[[-20.9  -9.3   9.3  19.6  58.3  -2.1  61.7  55.3  16.3  43.0  -4.6]
 [  0.1  22.9  16.0  15.8   7.2  20.9  -6.3   2.4 -20.0   1.6  32.5]]
:
[[  0.1  22.9  16.0  15.8   7.2  20.9  -6.3   2.4 -20.0   1.6  32.5]
 [-20.9  -9.3   9.3  19.6  58.3  -2.1  61.7  55.3  16.3  43.0  -4.6]]

[[ -1.1  -9.1   4.9  11.0  14.9  -7.7 -38.2 -17.8 -10.7  -7.6   8.8]
 [  6.8 -46.4 -36.0  -1.1  38.7  23.8  -0.3  45.9 -14.5  16.3   1.6]
 [ 30.6 -45.3  13.2 -34.6  42.8  -9.8  31.9   0.5 -31.5  44.8  11.4]
 [ 37.3  40.3 -10.8   7.0 -27.8 -48.4  37.1 -15.1  32.5 -28.6  32.8]]
:
[[ 37.3  40.3 -10.8   7.0 -27.8 -48.4  37.1 -15.1  32.5 -28.6  32.8]
 [ -1.1  -9.1   4.9  11.0  14.9  -7.7 -38.2 -17.8 -10.7  -7.6   8.8]
 [  6.8 -46.4 -36.0  -1.1  38.7  23.8  -0.3  45.9 -14.5  16.3   1.6]
 [ 30.6 -45.3  13.2 -34.6  42.8  -9.8  31.9   0.5 -31.5  44.8  11.4]]

[[ -9.2  -6.6 -18.8  -1.6 -26.9  25.5  20.4  44.2   2.2]
 [ -1.9 -23.3  13.5  13.0   8.2 -22.5  31.7  -3.5 -24.2]
 [-12.8  -5.9 -28.7   1.5  10.6  24.8   3.2  -6.1   7.8]
 [-18.3   7.7 -16.3  21.2  34.9  12.1  13.2  24.5 -23.6]
 [-19.0 -62.8 -25.4  11.3  21.0 -36.0   0.6  11.5 -18.6]]
:
[[-19.0 -62.8 -25.4  11.3  21.0 -36.0   0.6  11.5 -18.6]
 [ -9.2  -6.6 -18.8  -1.6 -26.9  25.5  20.4  44.2   2.2]
 [ -1.9 -23.3  13.5  13.0   8.2 -22.5  31.7  -3.5 -24.2]
 [-12.8  -5.9 -28.7   1.5  10.6  24.8   3.2  -6.1   7.8]
 [-18.3   7.7 -16.3  21.2  34.9  12.1  13.2  24.5 -23.6]]

[[ 19.9   0.1 -12.8   7.8 -22.9 -13.4]
 [ 25.9  34.4  38.1 -21.7 -37.6  45.4]
 [ -7.8  52.5  -9.5 -32.8  26.9  45.6]
 [ -7.0  -9.7   6.3 -24.8   2.1 -22.6]]
:
[[ -7.0  -9.7   6.3 -24.8   2.1 -22.6]
 [ 19.9   0.1 -12.8   7.8 -22.9 -13.4]
 [ 25.9  34.4  38.1 -21.7 -37.6  45.4]
 [ -7.8  52.5  -9.5 -32.8  26.9  45.6]]

[[  0.4  -8.3   0.3   9.7  13.7]
 [  0.8 -28.1 -11.1 -12.8  35.4]
 [ -3.0   5.1   3.8  11.6 -20.2]
 [  2.7  -7.0   4.3  -7.9  -1.3]
 [  4.5 -16.4  -6.7  -7.9  37.0]
 [ 31.7  -2.9  10.8   2.4 -16.1]
 [  2.9   6.4  24.0  12.4 -60.8]]
:
[[  2.9   6.4  24.0  12.4 -60.8]
 [  0.4  -8.3   0.3   9.7  13.7]
 [  0.8 -28.1 -11.1 -12.8  35.4]
 [ -3.0   5.1   3.8  11.6 -20.2]
 [  2.7  -7.0   4.3  -7.9  -1.3]
 [  4.5 -16.4  -6.7  -7.9  37.0]
 [ 31.7  -2.9  10.8   2.4 -16.1]]

[[-17.9 -15.9   5.3]
 [ 10.4 -25.7   8.3]
 [ 17.7  56.9  23.3]
 [ -0.8  11.1 -16.9]
 [ 21.4  37.8  19.1]
 [  0.3 -14.5   5.7]
 [  0.5  18.2  -5.2]
 [ 13.9  31.2   6.2]
 [ 28.2 -23.5  13.2]]
:
[[ 28.2 -23.5  13.2]
 [-17.9 -15.9   5.3]
 [ 10.4 -25.7   8.3]
 [ 17.7  56.9  23.3]
 [ -0.8  11.1 -16.9]
 [ 21.4  37.8  19.1]
 [  0.3 -14.5   5.7]
 [  0.5  18.2  -5.2]
 [ 13.9  31.2   6.2]]
---
[[-20.9   8.4]
 [ 56.1 -21.6]
 [  4.5   1.9]
 [ 49.5  18.0]]
:
[ 8.4 56.1]

[[ 40.5 -20.8 -16.9]
 [ 23.4  46.4 -32.2]
 [ 18.8 -37.4 -27.5]]
:
[-16.9  46.4  18.8]

[[ -1.0 -45.0  11.4]
 [ 22.1  33.0 -33.5]
 [  2.0 -35.8 -32.7]
 [ 65.1 -25.1  30.1]]
:
[11.4 33.0  2.0]

[[ 49.3 -46.1 -24.5 -51.8  42.7]
 [-50.9   3.2  25.4  38.4  18.2]]
:
[42.7 38.4]

[[-11.0  22.1]
 [ 22.7 -10.3]
 [-64.1 -41.0]
 [ 54.5  23.1]
 [ -4.3  16.6]]
:
[22.1 22.7]

[[ 34.7 -46.6]
 [ 31.0  -0.9]]
:
[-46.6  31.0]

[[  2.2  10.3  32.1   4.0  -3.9]
 [ 10.7  32.9   8.8 -10.6 -28.4]
 [  5.0 -56.2  -9.3  36.2 -11.0]
 [ 11.3  49.1 -54.3  36.0   1.1]
 [  5.0 -15.7 -35.1  -1.8  15.2]]
:
[ -3.9 -10.6  -9.3  49.1   5.0]

[[ 27.7   4.2  49.1  30.1]
 [ 48.6  15.9 -15.7   8.6]
 [ 41.4  11.5  19.8  -5.9]
 [ 39.5  10.3  35.4 -12.1]]
:
[ 30.1 -15.7  11.5  39.5]
---
[[ 21.2  13.8 -53.6 -13.8]
 [ -6.7   2.0  -3.8  28.0]
 [ 12.2  38.3  15.7   6.9]
 [-29.1  17.4   0.2  32.7]]
:
[[ 2.0 -3.8]
 [38.3 15.7]]

[[-22.1   8.0  27.3  17.9   3.0]
 [  7.6  20.5  -3.7  -7.7  17.1]
 [ 13.5   4.4 -19.7 -11.4  11.7]
 [ -5.3   3.1 -16.6 -18.7 -11.3]
 [ 18.5  28.6 -51.6 -21.7   3.7]]
:
[[ 20.5  -3.7]
 [  4.4 -19.7]]

[[-26.4 -12.9  47.2]
 [ -2.2  13.5 -25.8]
 [ 18.2  33.4  13.8]
 [-36.0  48.9   3.6]
 [ 39.8 -12.3  22.6]]
:
[[ 13.5 -25.8]
 [ 33.4  13.8]]

[[-24.8 -24.3 -54.0]
 [ 12.6   8.2  55.3]
 [-46.3  37.7  63.3]
 [ 15.4   4.6  42.8]]
:
[[ 8.2 55.3]
 [37.7 63.3]]

[[  9.3 -22.3  -2.9 -19.7]
 [  1.0  37.3 -55.7 -19.3]
 [ -9.9  11.3  19.7 -47.4]]
:
[[ 37.3 -55.7]
 [ 11.3  19.7]]

[[-28.9 -32.7  -4.7]
 [ 52.0 -21.5 -13.2]
 [  3.0  20.7  13.1]
 [-14.4 -26.0 -40.8]]
:
[[-21.5 -13.2]
 [ 20.7  13.1]]
